Below are the code and all the weights of a small trained network. Each question names an input and a target symbol and asks about switching units off, where a switched-off unit gives its printed mean instead of its output.

import numpy as np


def w(rows, s, z=0):
    codes = np.array(rows[::2]) - 128.0
    scale = np.full(codes.shape[1], s)
    scale[-1] = z or s
    return codes * scale


def f(y):
    return np.maximum(y, 0)


def softmax(a):
    e = np.exp(a - a.max(-1, keepdims=True))
    return e / e.sum(-1, keepdims=True)


def log_softmax(a):
    a = a - a.max(-1, keepdims=True)
    return a - np.log(np.exp(a).sum(-1, keepdims=True))


def net(x, mask):
    ids = ['ΔΠΣΨΩαβεζηλ'.index(c) for c in x.split()]
    T = len(ids)
    res = E[ids] + P[:T]
    r = res
    for j in range(3):
        rows = slice(2 * j, 2 * j + 2)
        q, k, v = (r @ M[0][rows].T for M in (Q, K, V))
        z = softmax(np.where(np.tri(T) > 0, q @ k.T / 2**0.5, -1e9)) @ v
        o = O[0][rows]
        res = res + np.where(mask[j], z, o[:, -1]) @ o[:, :-1]
    y = f(res @ A[0][:, :-1].T + A[0][:, -1])
    res = res + np.where(mask[3:11], y, B[0][:, -1]) @ B[0][:, :-1]
    return log_softmax(res[-1] @ U[:, :-1].T + U[:, -1])


Q, K, V, O, A, B = {}, {}, {}, {}, {}, {}
E = w([
[114,116,96,83,68],'Δ',
[108,109,99,73,50],'Π',
[112,151,80,79,40],'Σ',
[122,123,88,74,67],'Ψ',
[136,139,236,153,119],'Ω',
[155,99,99,244,93],'α',
[24,132,99,76,247],'β',
[134,251,77,120,77],'ε',
[186,142,51,91,142],'ζ',
[173,213,146,114,201],'η',
[198,90,153,62,179],'λ',
],0.015)
P = w([
[49,92,29,153,119],'0',
[66,103,34,150,122],'1',
[87,120,39,137,125],'2',
[111,122,59,129,116],'3',
[130,132,76,118,107],'4',
[145,148,93,108,97],'5',
[171,151,112,97,97],'6',
[189,160,132,90,92],'7',
[204,174,144,70,71],'8',
[226,185,161,60,72],'9',
[236,178,176,55,58],'10',
[254,196,192,42,43],'11',
],0.0087)
Q[0] = w([
[190,163,151,92,121],'h1',
[107,151,130,42,130],'h1',
[118,130,70,42,4],'h2',
[109,189,85,113,102],'h2',
[110,114,186,175,248],'h3',
[95,69,201,185,115],'h3',
],0.015)
K[0] = w([
[117,145,185,105,102],'h1',
[134,158,140,59,176],'h1',
[226,165,138,138,93],'h2',
[251,116,113,129,149],'h2',
[31,95,119,111,171],'h3',
[60,112,77,198,99],'h3',
],0.018)
V[0] = w([
[163,147,120,178,148],'h1',
[148,103,132,151,41],'h1',
[59,150,149,183,108],'h2',
[158,43,77,181,127],'h2',
[72,144,123,119,2],'h3',
[133,7,173,77,106],'h3',
],0.013)
O[0] = w([
[187,136,139,149,115,155],'h1',
[116,143,133,149,64,216],'h1',
[131,169,189,156,114,114],'h2',
[180,96,151,64,95,253],'h2',
[73,153,155,87,111,240],'h3',
[84,3,136,122,117,5],'h3',
],0.015,0.0054)
A[0] = w([
[91,138,133,66,177,3],'n1',
[31,115,67,108,152,131],'n2',
[177,114,217,141,163,248],'n3',
[85,126,180,80,76,85],'n4',
[105,187,184,165,115,205],'n5',
[123,144,230,119,155,120],'n6',
[58,11,97,145,120,5],'n7',
[138,134,96,206,104,178],'n8',
],0.011,0.0035)
B[0] = w([
[229,138,197,52,186,163],'n1',
[31,81,166,84,199,180],'n2',
[27,71,46,167,151,180],'n3',
[172,113,163,246,154,247],'n4',
[74,84,147,56,79,250],'n5',
[84,178,1,216,115,155],'n6',
[176,179,145,213,211,160],'n7',
[174,99,213,138,160,201],'n8',
],0.0073,0.011)
U = w([
[125,150,136,163,147,47],'Δ',
[130,166,180,216,176,20],'Π',
[53,94,146,88,103,60],'Σ',
[92,128,137,140,144,148],'Ψ',
[28,125,38,216,92,255],'Ω',
[211,135,204,134,70,244],'α',
[172,145,189,66,183,47],'β',
[100,207,119,113,117,23],'ε',
[123,100,2,17,59,114],'ζ',
[193,232,104,218,177,94],'η',
[138,71,58,202,155,181],'λ',
],0.0073,0.0042)

Each question gives the input, a string of symbols that net reads in full, and the target symbol t.
The units are the heads (2 rows each of Q, K, V and O) and the neurons (one row each of A and B). Each row of codes is followed by its name. A weight is (code - 128) times the scale printed after its matrix; where a second scale follows, it is the last column's (O, A, B and U).
mask holds one flag per unit, heads first, then neurons. A switched-off unit (its flag False) gives its mean, the last column of its rows in O or B, instead of its output. The means were averaged over made-up inputs and are rounded, as every weight is.
A unit's drop is (log p(t) with every unit on - log p(t) with that unit switched off) / (log p(t) with every unit on - log p(t) with every unit switched off).
The circuit of an input: a set's keep is (log p(t) with only the set's units on - log p(t) with every unit switched off) / (log p(t) with every unit on - log p(t) with every unit switched off). Starting from all 11 units, units are removed one at a time, each time the one whose removal leaves the highest keep (on an exact tie, the one counted first), for as long as the keep stays at least 0.8.
units of the circuit, in order: the units of the circuit, biggest drop first
k most important neurons: the k neurons with the biggest drops, biggest first
heads that matter: for each layer, one digit per head in row order, 1 if its drop is at least 0.15 and else 0, layers parted by /
input β Σ Σ Σ Σ Π Π α Δ Ω ζ Ψ, target ζ: units of the circuit, in order : h2
input α Δ ζ Π Ω Ω α λ η Δ ε, target η: heads that matter : 011
input λ α Σ, target λ: units of the circuit, in order : h3, n7
input Π η β λ λ Σ Σ α Σ ε Δ, target ε: units of the circuit, in order : h3, h2, n5
input Δ α ζ α, target α: units of the circuit, in order : h1, h2
input λ Π α Ψ Σ β Π, target β: heads that matter : 101
input Π α ζ α η α η Δ λ, target λ: units of the circuit, in order : h3, n3
input Ω α Ψ α Δ Σ Π α ζ α Δ, target ζ: 3 most important neurons : n8, n7, n1
input Σ β Ω β Σ λ ζ, target λ: heads that matter : 001
input β α α ε, target ε: units of the circuit, in order : h3, n5
input Π α β Π, target β: units of the circuit, in order : h1, n1
input α α Π Σ Σ Σ, target Σ: units of the circuit, in order : h3, n2, h1
input α β Σ Σ, target β: units of the circuit, in order : h1, n1, h3
input Ω Π Ω Ψ λ ζ, target λ: units of the circuit, in order : h3
input β ε α α ζ Δ Ω, target Ω: 2 most important neurons : n6, n3
input Δ Ψ Π Ω Ψ Σ Π, target Σ: 2 most important neurons : n2, n6
input α α Π α η Σ Ω α Σ Σ β η, target η: heads that matter : 001
input α α Π Ω Π α λ ε, target λ: heads that matter : 011
input α α β α Ψ, target β: units of the circuit, in order : h1, n1
input β Ω α β α β, target β: most important neuron : n1
input ε α Ψ, target ε: heads that matter : 001
input α β η, target η: heads that matter : 101
input Ψ Π α Ψ, target α: heads that matter : 010
input Ψ α α α α β ε ε ζ Π ζ Π, target ζ: heads that matter : 010
input α α Δ Σ α Π, target α: 2 most important neurons : n4, n3
